Here is a tiny trained network, its code and every weight. The questions are about switching its units off for an input and a class, where a switched-off unit gives its printed mean instead of its output.

import numpy as np


def w(rows, s, z=0):
    codes = np.array(rows[::2]) - 128.0
    scale = np.full(codes.shape[1], s)
    scale[-1] = z or s
    return codes * scale


def f(y):
    return y / 2 * (1 + np.tanh(0.7978845608 * (y + 0.044715 * y**3)))


def log_softmax(a):
    a = a - a.max(-1, keepdims=True)
    return a - np.log(np.exp(a).sum(-1, keepdims=True))


def net(x, mask):
    res = np.array(x, float).reshape(1, 6) / 4 @ E
    y = f(res @ A[0][:, :-1].T + A[0][:, -1])
    res = res + np.where(mask, y, B[0][:, -1]) @ B[0][:, :-1]
    return log_softmax(res[-1] @ U[:, :-1].T + U[:, -1])


A, B = {}, {}
E = w([
[128,146,123,135,91,124,109,100],'x0',
[215,151,206,173,210,44,80,83],'x1',
[222,1,24,40,112,94,81,132],'x2',
[198,190,76,157,163,235,164,21],'x3',
[76,37,176,70,135,124,159,5],'x4',
[129,123,126,117,153,131,137,149],'x5',
],0.0075)
A[0] = w([
[58,117,103,86,67,212,151,153,13],'neuron 0',
[44,71,152,122,94,96,149,47,198],'neuron 1',
[149,175,83,188,81,120,100,204,139],'neuron 2',
[204,123,208,173,216,55,51,81,1],'neuron 3',
[42,163,161,186,145,82,119,130,5],'neuron 4',
[254,87,10,78,142,108,66,154,29],'neuron 5',
[75,207,179,199,168,181,155,142,48],'neuron 6',
[96,118,171,127,82,74,42,140,96],'neuron 7',
[211,190,84,148,164,238,147,18,5],'neuron 8',
],0.0096,0.0064)
B[0] = w([
[106,162,55,180,115,91,204,128,178],'neuron 0',
[151,194,147,106,184,157,128,111,222],'neuron 1',
[132,177,130,72,224,170,108,73,205],'neuron 2',
[115,180,4,109,92,118,164,148,203],'neuron 3',
[122,109,142,98,87,121,136,116,165],'neuron 4',
[137,121,189,115,98,91,194,86,255],'neuron 5',
[174,57,158,106,81,77,201,73,225],'neuron 6',
[91,107,179,143,137,124,182,210,172],'neuron 7',
[58,94,157,96,139,147,111,228,249],'neuron 8',
],0.012,0.0099)
U = w([
[158,80,169,77,56,99,201,53,50],'0',
[127,165,2,141,84,111,195,142,96],'1',
[95,88,173,88,127,131,132,236,120],'2',
[157,128,132,128,125,143,146,105,253],'3',
[156,176,141,69,226,148,146,67,77],'4',
[159,117,131,135,112,138,145,110,245],'5',
[167,99,148,218,162,131,72,76,107],'6',
[183,41,73,165,80,157,13,90,76],'7',
],0.01,0.017)

Each question gives the input, the list of numbers given to net, and the class t.
The units are the neurons (one row each of A and B). Each row of codes is followed by its name. A weight is (code - 128) times the scale printed after its matrix; where a second scale follows, it is the last column's (A, B and U).
mask holds one flag per neuron, in row order. A switched-off neuron (its flag False) gives its mean, the last column of its row in B, instead of its output. The means were averaged over made-up inputs and are rounded, as every weight is.
A unit's drop is (log p(t) with every unit on - log p(t) with that unit switched off) / (log p(t) with every unit on - log p(t) with every unit switched off).
The circuit of an input: a set's keep is (log p(t) with only the set's units on - log p(t) with every unit switched off) / (log p(t) with every unit on - log p(t) with every unit switched off). Starting from all 9 units, units are removed one at a time, each time the one whose removal leaves the highest keep (on an exact tie, the one counted first), for as long as the keep stays at least 0.8.
circuit, biggest first: the units of the circuit, biggest drop first
unit that matters most: the unit with the biggest drop
k most important neurons: the k neurons with the biggest drops, biggest first
drop of u: that unit's drop, to one decimal
input [3,-3,-4,-4,-5,5], class 3: unit that matters most => neuron 8
input [7,-7,-3,-6,-2,-3], class 1: 3 most important neurons => neuron 0; neuron 8; neuron 5
input [7,-8,6,5,5,-6], class 1: 3 most important neurons => neuron 0; neuron 6; neuron 2
input [4,-1,-5,-4,7,6], class 4: 2 most important neurons => neuron 1; neuron 8
input [-1,8,-7,-8,0,-6], class 1: 3 most important neurons => neuron 3; neuron 5; neuron 8
input [-2,8,6,-2,-7,0], class 1: 3 most important neurons => neuron 3; neuron 6; neuron 1
input [3,3,5,-3,-4,3], class 0: 3 most important neurons => neuron 5; neuron 8; neuron 1
input [-6,4,7,1,-8,-4], class 4: 2 most important neurons => neuron 2; neuron 6
input [-1,4,5,-7,-8,6], class 4: 3 most important neurons => neuron 2; neuron 8; neuron 6
input [5,-3,1,1,7,0], class 4: 2 most important neurons => neuron 1; neuron 6
input [-2,2,6,4,-7,-6], class 4: 2 most important neurons => neuron 2; neuron 6
input [4,-4,2,7,7,0], class 2: 2 most important neurons => neuron 8; neuron 2
input [4,1,8,7,2,7], class 0: drop of neuron 5 => 4.3
input [6,7,-1,3,4,-5], class 1: drop of neuron 3 => 0.9
input [-5,-2,8,4,-7,7], class 0: circuit, biggest first => neuron 5
input [-1,1,-4,6,4,-3], class 2: drop of neuron 5 => 0.1
